Each row is followed by its class.
[ 147 -101 -131  -78 -109  340  128 -392   20 -109  -46   85 -423 -444
 -225 -462  -13 -120  161 -287 -411  324 -134  -68   81  113   99 -168
  172   45  431   13  106  138   95  290  -36 -147] => j_714
[ 149  485  350 -463 -639 -332  118 -277   21  -44  115  122  281  -83
   95  -45    2 -312  161  333  -99  275  113 -139   29  -37 -246 -383
  406 -161 -541 -164 -260  111 -423 -209  -82 -336] => j_616
[  87 -150 -425   87   21  378  118 -230    4 -145   69  -92 -323 -376
 -186 -158  130 -143  -71 -258 -282   49  146 -185   73  116   60 -143
   26   92  230    2  133   45  235  166  128 -223] => j_714
[ 142  431  498 -448 -152 -877    1  -62  173  158  -91    8  120  371
  431    8 -396   -2 -350  431 -118  224  139  526 -408 -424 -135 -373
  581  -77 -324  -46 -470   51 -547   19 -146  161] => j_435
[ -58 -249 -194    1  142  238 -123  235  120 -165 -186 -297 -146  151
 -163  160  -15   95 -320 -158   28   46  -35  226  -16 -107  345  144
  -92   63  403   86   28  -59   46  146  138  151] => j_685
[-128  201   86 -296 -483 -379 -249 -212  144 -146   80  127  -34 -148
  -38 -151   15  -45  365 -115  -16  337  -62   72   -8  240   16  -38
  211  112 -221 -105   11  202   64   81 -196 -360] => j_741
[ -73   68    8 -266  -59 -451 -388  406  293 -243   15 -157 -150    3
  106   -3   46  138  230  -15  216  147 -148  335  129   61  175  174
  -55  132 -214 -109  -47   98  109  192  -79  -40] => j_356
[-100    6  170  -58 -134   59 -146   45   44  142  145  185  -53 -188
  -12 -360  -13  203  440 -140   44   49 -111  108 -138  180  -65   83
   92  140   74  -20  -33  103   72   19 -314 -157] => j_435
[-108  282  112 -386 -753 -254 -144  -97  189 -202  353  205  104 -283
 -134 -407  195 -107  863  -91   32  496  -47 -199   39  463  -66   -5
  200   78 -566 -132  -88  238   95   75 -305 -544] => j_714
[ -77 -259  -60  223  204  171 -190  429  120 -159   34  -26  -53  172
 -105    7  104  227  178 -214  248  -82 -221  104  216  108  433  550
 -450   95  266  131  249   83  130   91  -64  249] => j_85
[ -91 -254 -142 -235 -208  332 -277  330  188 -338 -192 -480 -270   -1
 -146  141  171 -131  -79  -46  132  184 -124  165  -44  118  266  153
  -25  210  419   26  -68  -94   23   64   34  122] => j_313
[  33  269  129 -392 -319 -550 -248  370  122 -217   42 -197  193  335
  378  188  -82  -86    5  394  292  -14  317  189   -7  -25    7  -39
   65   35 -530  -18 -242   -2 -198 -114  -28  -48] => j_85
[-190 -200 -265   13  329  265 -275  546  207   76  124 -200 -279 -224
  136  -84   -6  336   65 -117  123 -244  -47  422 -199    4  108  185
  -59  225   30  -47  -42 -163  370  168 -128   61] => j_714
[ -87 -134    3  112  189  407   44   84  -27  304  265  -15  -10  -79
  -26 -216 -166  126  112  -36   87 -194  143 -111 -230   45 -283  -57
  -48   87  103   74  -27  -33  114  -92  -92   20] => j_653
[  50  134  326  -20   49  -15   48  -32  129  228   80  213    5   -6
   70 -239 -166  159    2  -24 -166   55 -143  265 -123 -208   21    4
  242   20  174   81  -67  172 -266   67 -248   84] => j_356
[ 103  131   22   88   22 -195  110 -617  -92   42  333  174  -76 -284
 -239 -335  -58  -89  189 -210 -253  170   59 -238  229   98 -128 -176
   -1  -36  -13 -154  344  276  -78   42   71 -250] => j_684
[ 171  178  288   20    6 -193  326 -899 -111  214 -267  446 -112 -190
  -33 -292 -255  -47 -212 -200 -448  321 -188   46  -70 -291 -244 -388
  509 -145  327   55   -8  305 -178  125  -23  -36] => j_684
[-268 -400 -124  -13   89  617 -371  804  121  -93 -141 -513 -119  209
  -81  257  152  180   19  -66  245 -102  -89  201  -67  115  339  453
 -211  211  480  195  -29 -182  241   -4  -41  258] => j_313
[ -21   31   71  217  260  -23   38  400 -125  141  352   16  363  447
   86   96 -150   23  -10  155  270 -423  346 -148  278 -118  114  242
 -400 -110 -174  213  243  175 -285 -337   80   36] => j_230
[ 191    4  234  -71  153 -134   42 -115   59    3 -564  199 -173   88
  247  -20 -257   90 -397   -7  -78   91 -344  409   16 -441   19  -91
  298  -25  402  153 -156   81 -230  180  -44  331] => j_921
[  96  114 -180  -96 -151 -109   61  -37  -70 -156  190 -113  180  -57
   -1  175   -6 -233  -56  130   59  -90  394 -328  210  -19  -18 -219
  -59  -18 -431  -77  113  -51   51 -177  288 -229] => j_685
[ -48  -48 -131  -41  -69 -148 -294  111  227 -412  -75    6 -318 -125
  -79  -51  186  -18  395 -238  270  274 -385   43  322  244   46  268
 -138  111  -79  -93  162  261  338  284  -74  -57] => j_313
[ 114 -181 -335  144  169    6  -71  -21  -28 -207 -292  -72 -305   -2
  -84  104  159  -22 -230 -273  -72   -2  -41   58  361    5  282  193
  -81    7  456   50  304  126  118  202  185   28] => j_741
[  71   65 -228  -81 -204 -191  -37 -349   52 -379 -126  -45 -296 -140
 -125  124  160 -313  -57 -100 -179  243   13  -70  208  150  154 -128
   54   37  -13 -125  198  171  147  269  107 -258] => j_684
[  91  246  312 -182 -298 -103   79 -119  -72  119   39  154  304   14
  -64   17   32  -13  199  124   55   67   55 -173  173   43 -157  -69
  135 -131 -229  -69   64    3 -224 -173    6 -105] => j_741
[-190  -85  -15   35   66    0 -212  359   69   74  368 -104  166  122
   18  -68   10  177  159  -30  154 -168  180   87 -133   51  106  190
 -184  130  -34  100   21  101  -74  -96  -89 -169] => j_616
[-144   40 -147  -76  -84  -60 -280  873  145 -181  306 -178  229  317
  113  175   68   69  368  189  539 -248  233  -78  263  195  129  354
 -386   45 -695   43    4  -44  194 -129  -62  -20] => j_741
[ 160   34  163  153  143  -75  265 -625 -192  297  160   58  169   78
 -134  -73 -342 -135 -471  -30 -309  -98  398 -191  -78 -212  -17 -323
   73  -78  344   80  223  290 -440 -167  194 -126] => j_741
[ 116  176  317 -216   62 -179   78 -140 -111  122 -322 -178  158  366
  356  333 -509 -132 -754  350 -231  -31  247  319 -200 -565   29 -409
  458 -100  211  160 -205  -35 -437  -69  195  244] => j_85
[ -85  357  511 -139 -512 -352  -68   49  -21   50  300  281  563  366
 -132  -67   74  -40  572   78  305  126   23 -223  317  287  -21  200
  -80 -157 -398   72  109  356 -381 -340 -164 -201] => j_685
[-102   66 -340 -561 -488 -113 -393  243  357 -465   94 -572 -212 -304
   42  233   52 -149   78  116   96  282  335  155 -202  253  136 -286
  152  261 -670 -327 -192 -298  462  193  124 -358] => j_435
[   8  165   48 -284 -407 -202 -207  -11  163 -242 -105  -25  -24 -138
  154  100   60 -110  167   83  141  279  -97   57   -4  137 -102 -111
  192   70 -316 -119 -184   17  174   99  -61 -117] => j_714
[ -29  -56   -9   -8  183   99  -37  -25   92  146   19 -149 -161  -77
   46   27  -47  135 -283  -45 -298  -14   36  280 -267 -192   88  -97
  186   59  292   -3  -61  -33  -71   69  -41    5] => j_685
[ -18  -54  112   75  120   93   98 -311   61  156 -200  112 -216  -50
 -196  -62  -55   88 -282 -284 -357  193 -192  230 -167 -181   40 -121
  328    0  471   85   18  148  -39  183  -36   20] => j_741
[-262 -228 -208  191   -3  303 -224  410  -89  -55  381   14   77  -58
 -138 -168   73   97  669 -145  435 -207   84 -369  143  480  -28  313
 -539  103 -109   88  244   30  417  -61  -74 -205] => j_684
[ -36  -70 -182 -283   40  129 -231  238  291 -138 -207 -365 -460 -291
   91  176  100  141 -167  -23  -72   63  -70  515 -222  -20  159  -74
  254  264   68 -251 -140 -235  297  284  -10   59] => j_685
[ 194  449  597 -341 -108 -730   25  150   79  135  -60  100  281  548
  313 -115 -421    9 -157  356  -13  159   52  325   85 -420   40  -60
  347 -178 -150  135 -276  302 -695 -112 -129  281] => j_921
[ -59  -53  -26   91  -57   84 -149  511   10 -188  -25   74   89  249
  -75   92  218   55  362  -13  316 -112 -151  -51  429  197  278  477
 -373  -15 -150   94  172   38   75  -68 -101   89] => j_230
[ 127 -166 -205  123  291  398  240 -225  -98   60  182 -113 -288 -279
 -146 -318 -274 -187 -158  -42 -397  -62  216 -244    3 -168   48 -301
    0   25  407   67  135   39   22  129  121  -32] => j_356
[ 117  222  361 -154 -167 -176   88  -91 -126   13 -313  221  114  419
   68   97  -98  -62 -129   86  136   42    0  196  232 -155    6  -16
  226 -116   66  131   71  190 -382 -134    2  116] => j_435
[   0  336  621 -417 -377 -538  -96    8  212  208  -27   21  296  271
  287   14 -248  116 -122  249    9  255   39  440 -351 -212  -76 -171
  504   25 -105   50 -396   64 -540 -127 -207   73] => j_313
[ 116   86 -116 -155 -132  177  -11  -44   36 -194  313  -93  -67 -315
  -25 -344  -54 -111  311   16 -184  127  167 -192  141  100   76 -129
    0   29 -153  -48   54   57   31  140   14 -168] => j_685
[ -20 -126 -263    5  -65  430  -17 -391   92  -97    6  144 -458 -606
 -225 -336   38  -71  283 -341 -355  251 -184 -106  -17  177   25 -164
  202  169  341  -37  191  154  428  408 -114 -302] => j_616
[  31  -44  172  229  369 -134   59  -12 -192  221  -46  165  237  330
  214   91 -333   90 -273   90  143 -317   99   -3   39 -324 -138   -1
 -100 -114  166  227   90  173 -199 -102   90   77] => j_616
[ -22 -109 -459 -168 -190  417 -259  457  145 -550  -52 -241 -435 -264
 -140   37  384  -99  449 -157  111  150  -96  -64  425  339  314  266
 -171  170 -170 -139  226  -46  517  286    2 -170] => j_921
[ -86 -249 -183  698  474  189  132   31 -281   54  291   86  267  240
 -368  214   67    4  -19 -198   38 -429  194 -538  591   77  451  381
 -782 -178  161  131  786  192  -15 -207  280  -37] => j_616
[ -66  160  334 -246  -66 -359  -71  286  118  251   34   -4  221  403
  330  -95 -245  160 -189  284   93  -69  145  453 -391 -253 -137  -69
  227   22 -131  138 -415  -88 -550 -166 -207  135] => j_653
[ -20  -65  -52 -412  -25   43 -266  699  221  -85 -125 -530 -166  151
  313   54 -285   29 -235  352  106   12  153  428 -258 -243  116 -114
  227  119   43   54 -515 -265  -27   55  -58  301] => j_741
[   9  291  274 -388 -440 -642 -249 -124  168 -293  -91 -133  126  110
  -48  106 -128 -201   47  134    7  352  -29   63  210   35  196  -99
  144  -20 -174 -123  -15  240 -266   42   50 -151] => j_685
[ -52   54    2 -127  -33 -166 -234  486   50  -39   45  -90  147  299
  216  -41  -80  106  132  183  179 -104  149  102   64   18  108  195
 -104   -5 -107  177 -119   66  -96   22 -136   32] => j_714
[ -40 -186  -52  336  596 -212 -103  438  -38   -6  206   66   95  384
  -67 -201 -211  241  194  -78  197 -237 -113  -87  425 -111  297  478
 -635 -165  212  236  326  294 -113   92   19  170] => j_653
[-125  -19  138  168  247 -160  -19  -43  -66  265  314  179  142  139
  -11 -227 -155  200   88 -160  -17 -103   14   88  -67  -70  -23  115
  -90    4  104  122  154  279 -238  -98  -84 -104] => j_714
[ 119 -205 -394   88  355  183   -7  105  -76 -114 -114 -152 -267  -46
   33   -7    8   -6 -275  -67 -114 -258   91  113  161 -136  257   49
 -126   47  371   47  117   25   80  165  128   29] => j_685
[ 111 -156  -45  241  392  181  181  -13  -59  197  -34    3  -63  162
    0  -81 -153   66 -365  -44 -208 -227  160   78  -72 -185  140  -15
  -87  -45  506  231   54   52 -184   61   76  143] => j_435
[-248 -198  -68  246  238  479  -63  295   28  254  389  -41  -34  -94
  -86 -107   46  221  230 -158  -31 -216   88  -22 -206  146  103  187
 -172  138  230   96  171  -31  220   54 -170  -70] => j_356
[ 102  -14   18   99  196 -132  109 -191  -93  143    2  -33   -6  184
  -11  103 -138  -60 -357    1 -144 -124  225   -4   32 -136   39  -98
  -12  -72  247   87  158  187 -190  -79  155  -51] => j_714
[  66   55  -67 -108 -147   96  -19  146  -12 -119 -196 -222   46   43
  109  440   88 -117 -365  149   11  -74  211   95   50 -127  193 -105
  145   31  -81  -42  -17 -173   13  -84  182   63] => j_684
[  69  366  511  -69 -271 -680   82 -423  -66   37 -136  523  348  442
  138  -40 -212   -3   55    5  142  189  -85   59  136  -84 -134   -3
  178 -187 -141  199   47  425 -412 -134  -81  -55] => j_921
[  36 -214 -271  138   89  372    2  -97   14  -97 -284   -3 -385  -74
 -136   73  221    0 -190 -283 -155   57  -86  127   10   43  200  130
   65  119  546   66  157   93  248  280  -22  -16] => j_684
[  42 -357 -435  270  352  698  184 -422  -40  -67 -253 -159 -581 -397
 -197  158 -104 -185 -540 -304 -423   -3    9  -88 -123 -125  110 -348
   94  106  655   16  226  -32  459  294  244   16] => j_85
[-115 -242 -153  226  470  -40 -155  357  133  -34   14 -193 -183  190
  152  208 -126  131 -286   13 -102 -238   26  198  -37 -195  377  234
 -326   56  280  185  219  -46   17  166   39  189] => j_616
[ -66 -239 -277  -52 -190   77 -310  131  142 -413   96 -222 -150 -154
 -325   33  282  -71  335 -238  212  175  -74 -136  311  379  362  300
 -379  206  163  -93  313   80  260  123  121 -204] => j_741
[ 104  405  413 -398 -384 -474 -174  244  153 -181 -369  112  185  381
  252  164  -75  -28   -9  230  281  176 -200  365  285 -188  -42  124
  331  -89 -379   39 -208  145 -356  -89  -98  182] => j_741
[ 122  -20 -352 -174 -183  391 -173   38   22 -431  -46 -252 -402 -502
 -115  151  179 -222  217 -100   40   76   61 -148  495  210  236  -48
   17  134  -65 -280  391   66  488  169  196 -242] => j_616
[-155  -48 -242  140  -93  107   37 -449   57   14  335   30 -217 -427
 -401 -182   92  -85  179 -326 -382  180  165 -327 -158  298   55 -187
   -3  152  -36 -171  320   68  318  159  -22 -426] => j_921
[ 247  242  131 -366 -264  171  221 -489   47   91 -427   79 -246 -404
   49  -38  -57  -71 -255   22 -383  288  -89  181  -90 -225 -248 -440
  734  -39  256 -134 -213  -65 -104   88   34  -38] => j_741
[  97 -199  -90  260  201  135  159 -469  -78   -2 -149   55 -116   82
 -368  -42  -17  -54 -361 -401 -355  160  -84  -67  218 -109  417  142
  -65  -57  840  160  476  267 -244  167  215   91] => j_685
[ 156  159 -179 -198 -458 -134 -124 -196   11 -516 -151  188 -328 -342
 -240 -140  476 -235  641 -226   93  400 -268 -200  683  446   95  160
  -14   22 -186 -282  347  278  267  254  -17 -339] => j_684
[ -50  193   60 -533 -278 -277 -343  473  269 -223  -85 -386    9  221
  363  222 -215  -52 -108  370  186  135   69  397  -81 -191   67  -42
  247   39 -339  -21 -390  -67  -95  -10  -78   73] => j_616
[ -63 -267 -155  309  460   81  -17  469 -105  130  357 -149   89  416
    4  -47 -154  106  -98  -20   77 -376  387  -76  115  -89  398  299
 -512   16  235  269  278  131  -87  -74   53   77] => j_356
[ 122  136  -51 -276 -341  -35   77 -366   31  -88  306    9  -70 -470
 -169 -548  -84 -189  389  -68 -264  320  131 -358   61  155 -184 -296
  182   48 -101  -97  -62  121  -15   61  -30 -357] => j_313
[  97   88  229 -145  -40 -170   -4 -212   62   47 -461  129  -27  127
  205   68 -330   15 -390   39   -5  143 -166  250  -68 -363 -144 -180
  351  -42  275  180 -212  138 -185   44  -24  207] => j_684
[  80  149  116  196  -10  -27  217  -74 -122   35  222  252  257  247
   32  -19    7  -99    7   69  -82  -91  236 -214  195  -95  141   34
 -120 -123 -262  132  176  151 -194 -137  -45   -1] => j_85
[ -44  233  147 -251 -432 -469 -273   85  126 -336   71  273  111  -59
  128 -194   70  -47  686   55  298  203 -274  -94  343  256  -22  204
 -132  -71 -478  -28   17  238   30   68 -256 -256] => j_741
[ -87  -15  -91    5  -78 -326 -213   55  118 -270  -52  186 -202   51
 -149 -138  143   78  387 -306    3  301 -312   69  338  177  363  353
 -118   30  110    2  296  337  101  312 -156 -151] => j_653
[ 109 -480 -449  466  542  724  276 -455  -66  101 -132   40 -568 -573
 -289 -217  -11   47 -261 -502 -358  -30 -152 -146  -30  -42  -18 -191
  -56  108  686  -16  219  -22  499  268  180   42] => j_313
[  34 -329 -160   24  281  638  -22  154   58  179 -300 -376 -266   27
  -26   74 -148   67 -610  -92 -192  -57  -21  300 -224 -315  131   35
  217  149  889  163 -116 -118 -116   52   84  379] => j_616
[-125  -28  -83   97 -141 -161 -151   19   76 -250  164   73   19   33
 -153  -15    8 -125  353 -136  238   69   57 -297  267  304   89   95
 -331   31 -303   18  278  238  218   53    4 -259] => j_435
[  39   18  197   87  285 -320  -19   34   22  150  -84  239   93  253
  118 -176 -275  201 -145  -58  -25  -69 -213  297   62 -303  122  147
   14  -65  375  224  -18  297 -367   80  -79  155] => j_616
[-160 -331 -270  119   85  579 -197  288  198 -200   87 -495 -203  -65
 -265  342    6  -49 -153 -135   46  -29  133 -106  -12  150  397  155
 -283  199  398   39  299  -90  344   84  194   70] => j_85
[ 100   -4  -83   12 -119  420  247 -221  -64   54  146   -7  -37 -237
 -215  -23   21 -212  -50  -50 -159   13  219 -286   28   13  -52 -268
  121   14   48  -59  117   18    7 -136  134 -182] => j_85
[  49 -428 -624  198  433  521 -102  205   98 -164  -44 -343 -584 -240
 -218  -90  159   -3 -192 -328 -209  -96   25   46  164   42  369  221
 -259  171  633   29  285   52  303  323  115   26] => j_230
